Below are the code and all the weights of a small trained network. Each question names an input and a class and asks about switching units off, where a switched-off unit gives its printed mean instead of its output.

import numpy as np


def w(rows, s, z=0):
    codes = np.array(rows[::2]) - 128.0
    scale = np.full(codes.shape[1], s)
    scale[-1] = z or s
    return codes * scale


def f(y):
    return np.maximum(y, 0)


def log_softmax(a):
    a = a - a.max(-1, keepdims=True)
    return a - np.log(np.exp(a).sum(-1, keepdims=True))


def net(x, mask):
    res = np.array(x, float).reshape(1, 5) / 4 @ E
    y = f(res @ A[0][:, :-1].T + A[0][:, -1])
    res = res + np.where(mask, y, B[0][:, -1]) @ B[0][:, :-1]
    return log_softmax(res[-1] @ U[:, :-1].T + U[:, -1])


A, B = {}, {}
E = w([
[223,171,112,204],'x0',
[173,39,160,99],'x1',
[185,146,3,71],'x2',
[28,129,13,137],'x3',
[130,49,76,194],'x4',
],0.0067)
A[0] = w([
[189,47,163,177,63],'neuron 1',
[142,208,41,152,77],'neuron 2',
[170,243,184,158,46],'neuron 3',
[92,73,149,195,193],'neuron 4',
[157,62,74,77,199],'neuron 5',
[102,137,62,89,136],'neuron 6',
[166,68,116,180,107],'neuron 7',
[122,156,88,205,111],'neuron 8',
[70,90,148,93,253],'neuron 9',
[68,84,177,203,103],'neuron 10',
[76,165,13,124,135],'neuron 11',
[157,92,132,164,133],'neuron 12',
[115,127,64,151,89],'neuron 13',
[155,173,89,164,131],'neuron 14',
[176,144,94,138,85],'neuron 15',
[179,135,127,138,74],'neuron 16',
[126,184,129,169,106],'neuron 17',
[112,120,146,90,26],'neuron 18',
[237,145,95,138,99],'neuron 19',
[92,156,187,152,100],'neuron 20',
[166,96,126,104,173],'neuron 21',
[141,70,69,145,78],'neuron 22',
[72,126,88,81,21],'neuron 23',
[61,120,119,163,58],'neuron 24',
[194,8,101,153,67],'neuron 25',
],0.012,0.0049)
B[0] = w([
[98,131,219,176,198],'neuron 1',
[109,34,130,156,208],'neuron 2',
[255,134,124,87,222],'neuron 3',
[127,142,114,181,224],'neuron 4',
[84,190,176,83,219],'neuron 5',
[102,122,105,96,202],'neuron 6',
[101,115,157,176,175],'neuron 7',
[149,93,115,178,187],'neuron 8',
[122,236,116,95,254],'neuron 9',
[168,135,61,189,216],'neuron 10',
[56,69,85,91,254],'neuron 11',
[109,124,163,149,169],'neuron 12',
[116,91,111,113,175],'neuron 13',
[121,81,164,146,184],'neuron 14',
[114,92,166,107,159],'neuron 15',
[119,127,149,93,155],'neuron 16',
[167,103,138,145,172],'neuron 17',
[118,137,127,153,139],'neuron 18',
[94,83,200,81,204],'neuron 19',
[199,147,92,137,196],'neuron 20',
[107,155,170,121,181],'neuron 21',
[89,106,85,130,171],'neuron 22',
[122,141,56,95,174],'neuron 23',
[161,131,57,151,176],'neuron 24',
[30,144,157,206,195],'neuron 25',
],0.026,0.0071)
U = w([
[123,62,135,78,106],'0',
[128,212,151,116,255],'1',
[89,163,65,53,66],'2',
[111,142,161,2,147],'3',
[242,144,195,66,130],'4',
[179,196,102,192,137],'5',
[108,171,189,169,42],'6',
],0.0075)

Each question gives the input, the list of numbers given to net, and the class t.
The units are the neurons (one row each of A and B). Each row of codes is followed by its name. A weight is (code - 128) times the scale printed after its matrix; where a second scale follows, it is the last column's (A, B and U).
mask holds one flag per neuron, in row order. A switched-off neuron (its flag False) gives its mean, the last column of its row in B, instead of its output. The means were averaged over made-up inputs and are rounded, as every weight is.
A unit's drop is (log p(t) with every unit on - log p(t) with that unit switched off) / (log p(t) with every unit on - log p(t) with every unit switched off).
The circuit of an input: a set's keep is (log p(t) with only the set's units on - log p(t) with every unit switched off) / (log p(t) with every unit on - log p(t) with every unit switched off). Starting from the 12 units with the biggest drops (on a tie, the unit counted first), units are removed one at a time, each time the one whose removal leaves the highest keep (on an exact tie, the one counted first), for as long as the keep stays at least 0.8.
circuit, biggest first: the units of the circuit, biggest drop first
most important unit: the unit with the biggest drop
top k neurons: the k neurons with the biggest drops, biggest first
drop of u: that unit's drop, to one decimal
input [-8,-4,-6,5,0], class 2: circuit, biggest first -> [neuron 23]
input [7,8,-1,8,-8], class 3: top 2 neurons -> [neuron 10; neuron 4]
input [-2,3,-7,-5,-1], class 5: circuit, biggest first -> [neuron 10; neuron 20]
input [0,7,7,-7,-8], class 3: top 2 neurons -> [neuron 19; neuron 5]
input [-5,4,1,-5,5], class 6: top 2 neurons -> [neuron 25; neuron 1]
input [-1,2,3,-2,-4], class 3: circuit, biggest first -> [neuron 10; neuron 4]
input [3,-5,8,-5,-5], class 0: top 2 neurons -> [neuron 2; neuron 9]
input [0,-3,6,3,-4], class 0: top 2 neurons -> [neuron 2; neuron 9]
input [-3,-2,-5,6,5], class 5: top 2 neurons -> [neuron 10; neuron 4]
input [3,8,1,8,5], class 6: top 2 neurons -> [neuron 25; neuron 7]
input [2,-8,-7,-1,-2], class 4: top 3 neurons -> [neuron 3; neuron 25; neuron 17]
input [-1,-2,3,-7,-4], class 4: top 2 neurons -> [neuron 3; neuron 11]
input [4,8,-7,2,5], class 6: top 2 neurons -> [neuron 1; neuron 25]
input [0,-8,0,5,-2], class 0: most important unit -> neuron 2
input [-6,-8,-5,5,-3], class 2: drop of neuron 11 -> 0.3
input [4,2,-4,-7,-2], class 4: drop of neuron 3 -> 0.2
input [-7,4,-7,7,-2], class 5: drop of neuron 10 -> 0.2
